Below is a small trained network, with its code and all its weights. Each question gives an input and a target symbol and asks what happens when units are switched off, that is, made to give their printed mean instead of their output.

import numpy as np


def w(rows, s, z=0):
    codes = np.array(rows[::2]) - 128.0
    scale = np.full(codes.shape[1], s)
    scale[-1] = z or s
    return codes * scale


def norm(h):
    return h / np.sqrt((h * h).mean(-1, keepdims=True) + 1e-5)


def f(y):
    return y / 2 * (1 + np.tanh(0.7978845608 * (y + 0.044715 * y**3)))


def softmax(a):
    e = np.exp(a - a.max(-1, keepdims=True))
    return e / e.sum(-1, keepdims=True)


def log_softmax(a):
    a = a - a.max(-1, keepdims=True)
    return a - np.log(np.exp(a).sum(-1, keepdims=True))


def net(x, mask):
    ids = ['ΔΘΛΠΣΩαβγεζημτψ'.index(c) for c in x.split()]
    T = len(ids)
    res = E[ids] + P[:T]
    u = 0
    for l in range(3):
        q, k, v = (norm(res) @ M[l].T for M in (Q, K, V))
        z = softmax(np.where(np.tri(T) > 0, q @ k.T / 3**0.5, -1e9)) @ v
        res = res + np.where(mask[u], z, O[l][:, -1]) @ O[l][:, :-1]
        u += 1
        y = f(norm(res) @ A[l][:, :-1].T + A[l][:, -1])
        res = res + np.where(mask[u : u + 4], y, B[l][:, -1]) @ B[l][:, :-1]
        u += 4
    return log_softmax(norm(res)[-1] @ U[:, :-1].T + U[:, -1])


Q, K, V, O, A, B = {}, {}, {}, {}, {}, {}
E = w([
[102,143,148,139,137],'Δ',
[111,145,132,129,116],'Θ',
[120,144,133,126,116],'Λ',
[164,141,4,196,242],'Π',
[130,139,138,128,118],'Σ',
[114,145,142,133,128],'Ω',
[124,163,133,121,120],'α',
[139,111,147,137,123],'β',
[142,115,132,125,110],'γ',
[132,128,133,128,111],'ε',
[144,134,140,129,118],'ζ',
[126,103,144,140,119],'η',
[132,108,135,131,112],'μ',
[142,147,116,109,101],'τ',
[107,132,140,137,123],'ψ',
],0.035)
P = w([
[140,183,171,148,103],'0',
[161,149,145,179,61],'1',
[98,78,59,20,164],'2',
[152,148,87,218,96],'3',
[138,105,134,17,191],'4',
[120,142,166,126,34],'5',
[146,127,8,172,174],'6',
[104,118,189,52,88],'7',
[211,159,75,220,170],'8',
],0.014)
Q[0] = w([
[130,150,170,180,39],'L0H0',
[123,122,53,170,152],'L0H0',
[187,158,72,253,141],'L0H0',
],0.016)
K[0] = w([
[189,140,191,25,240],'L0H0',
[87,118,131,71,8],'L0H0',
[58,108,228,18,72],'L0H0',
],0.014)
V[0] = w([
[239,82,139,153,157],'L0H0',
[75,8,156,173,75],'L0H0',
[13,75,192,204,213],'L0H0',
],0.012)
O[0] = w([
[139,168,106,251,112,54],'L0H0',
[130,164,142,144,41,184],'L0H0',
[21,127,63,128,103,3],'L0H0',
],0.018,0.0026)
A[0] = w([
[145,136,183,151,155,198],'L0N0',
[205,163,2,113,176,208],'L0N1',
[85,148,39,163,198,254],'L0N2',
[210,202,55,57,110,95],'L0N3',
],0.0078,0.0081)
B[0] = w([
[163,204,35,64,189,246],'L0N0',
[30,65,66,218,218,235],'L0N1',
[254,125,13,164,52,255],'L0N2',
[113,53,226,146,130,144],'L0N3',
],0.008,0.005)
Q[1] = w([
[143,254,155,85,225],'L1H0',
[129,40,104,106,87],'L1H0',
[227,131,63,70,128],'L1H0',
],0.0066)
K[1] = w([
[148,155,144,64,101],'L1H0',
[114,111,63,97,104],'L1H0',
[10,176,114,232,255],'L1H0',
],0.0077)
V[1] = w([
[151,230,43,97,132],'L1H0',
[172,7,2,175,104],'L1H0',
[191,123,58,100,130],'L1H0',
],0.0097)
O[1] = w([
[97,65,253,187,197,254],'L1H0',
[172,255,88,74,131,226],'L1H0',
[167,145,172,120,181,247],'L1H0',
],0.013,0.0037)
A[1] = w([
[152,166,147,66,102,2],'L1N0',
[137,146,93,221,141,245],'L1N1',
[84,102,249,103,50,219],'L1N2',
[179,140,149,112,125,114],'L1N3',
],0.013,0.0064)
B[1] = w([
[166,64,36,168,101,119],'L1N0',
[133,176,99,51,131,254],'L1N1',
[250,233,48,55,131,221],'L1N2',
[125,144,178,90,154,169],'L1N3',
],0.013,0.0083)
Q[2] = w([
[96,37,249,146,61],'L2H0',
[137,135,207,141,66],'L2H0',
[174,132,84,123,144],'L2H0',
],0.012)
K[2] = w([
[116,118,247,40,53],'L2H0',
[145,148,159,99,119],'L2H0',
[134,94,92,153,126],'L2H0',
],0.013)
V[2] = w([
[58,217,253,67,138],'L2H0',
[130,124,42,187,218],'L2H0',
[113,196,77,134,196],'L2H0',
],0.011)
O[2] = w([
[3,100,127,139,20,89],'L2H0',
[217,135,87,123,162,206],'L2H0',
[167,64,90,131,180,254],'L2H0',
],0.014,0.0075)
A[2] = w([
[182,230,131,201,78,123],'L2N0',
[121,124,222,57,135,148],'L2N1',
[210,29,98,115,119,249],'L2N2',
[181,114,253,108,197,47],'L2N3',
],0.012,0.011)
B[2] = w([
[65,75,160,179,161,175],'L2N0',
[123,116,207,155,51,161],'L2N1',
[79,170,140,147,157,249],'L2N2',
[143,94,6,127,92,172],'L2N3',
],0.018,0.016)
U = w([
[159,172,75,5,61,2],'Δ',
[135,238,235,153,118,40],'Θ',
[151,134,67,194,182,148],'Λ',
[15,123,136,239,193,56],'Π',
[19,144,206,119,182,135],'Σ',
[204,127,139,124,18,128],'Ω',
[212,128,179,107,128,182],'α',
[120,112,210,230,124,158],'β',
[108,135,135,137,136,126],'γ',
[56,34,145,135,209,142],'ε',
[84,194,78,186,65,136],'ζ',
[131,155,221,30,107,106],'η',
[19,95,62,80,144,94],'μ',
[104,44,80,165,86,186],'τ',
[114,68,168,83,83,250],'ψ',
],0.015,0.0055)

Each question gives the input, a string of symbols that net reads in full, and the target symbol t.
The units are the heads (3 rows each of Q, K, V and O) and the neurons (one row each of A and B). Each row of codes is followed by its name. A weight is (code - 128) times the scale printed after its matrix; where a second scale follows, it is the last column's (O, A, B and U).
mask holds one flag per unit, layer by layer, with each layer's heads first. A switched-off unit (its flag False) gives its mean, the last column of its rows in O or B, instead of its output. The means were averaged over made-up inputs and are rounded, as every weight is.
A unit's drop is (log p(t) with every unit on - log p(t) with that unit switched off) / (log p(t) with every unit on - log p(t) with every unit switched off).
The circuit of an input: a set's keep is (log p(t) with only the set's units on - log p(t) with every unit switched off) / (log p(t) with every unit on - log p(t) with every unit switched off). Starting from the 12 units with the biggest drops (on a tie, the unit counted first), units are removed one at a time, each time the one whose removal leaves the highest keep (on an exact tie, the one counted first), for as long as the keep stays at least 0.8.
circuit, biggest first: the units of the circuit, biggest drop first
unit that matters most: the unit with the biggest drop
top k neurons: the k neurons with the biggest drops, biggest first
top k neurons in layer l: the k neurons of layer l with the biggest drops, biggest first
input α Λ α, target ψ: unit that matters most -> L0H0
input μ η μ α, target Θ: top 2 neurons -> [L1N2; L2N3]
input τ γ ζ γ Σ ψ ζ μ, target Λ: circuit, biggest first -> [L2N3; L0H0; L1N2]
input ζ μ η β η, target Π: circuit, biggest first -> [L0H0; L2N0]
input ε μ ζ ζ η α Ω, target ε: top 2 neurons -> [L1N2; L2N3]
input ψ μ ζ, target Θ: circuit, biggest first -> [L0H0; L2N3]
input η Θ ψ μ μ, target Θ: circuit, biggest first -> [L0H0; L2N3]
input Θ η Σ η, target τ: circuit, biggest first -> [L0H0; L2N3; L2H0; L1N2]
input ψ Δ Σ α, target τ: top 2 neurons -> [L2N3; L1N2]
input Δ η Δ Ω Θ μ β α μ, target ε: top 2 neurons -> [L1N2; L2N3]
input ε Σ Σ ζ η η α ψ, target ε: top 2 neurons in layer 1 -> [L1N2; L1N1]
input Θ η μ ζ ψ α, target Δ: top 2 neurons -> [L1N2; L0N1]
input γ ε η, target Ω: top 3 neurons in layer 2 -> [L2N3; L2N1; L2N0]
input Θ τ Λ Δ ζ Ω β ψ η, target Δ: circuit, biggest first -> [L0H0]
input η β η Δ η ζ ψ γ, target Δ: top 2 neurons -> [L1N2; L0N1]
input η ψ μ μ, target Θ: circuit, biggest first -> [L2N3; L0H0]
input μ Δ Σ μ Λ ζ, target ψ: top 2 neurons -> [L2N1; L2N3]
input η Δ η ζ α ζ, target ε: circuit, biggest first -> [L0H0; L1N2]
input ζ η ζ Σ ζ, target τ: top 3 neurons in layer 1 -> [L1N2; L1N1; L1N3]
input μ γ η η Θ ζ, target η: top neuron -> [L2N1]
input ψ μ η Δ Σ ψ, target τ: top 2 neurons -> [L2N3; L1N2]
input η ε Σ, target Ω: top 2 neurons -> [L2N3; L2N1]
input ε η Σ Λ ζ Θ, target Λ: circuit, biggest first -> [L0H0; L2N3; L1N2]
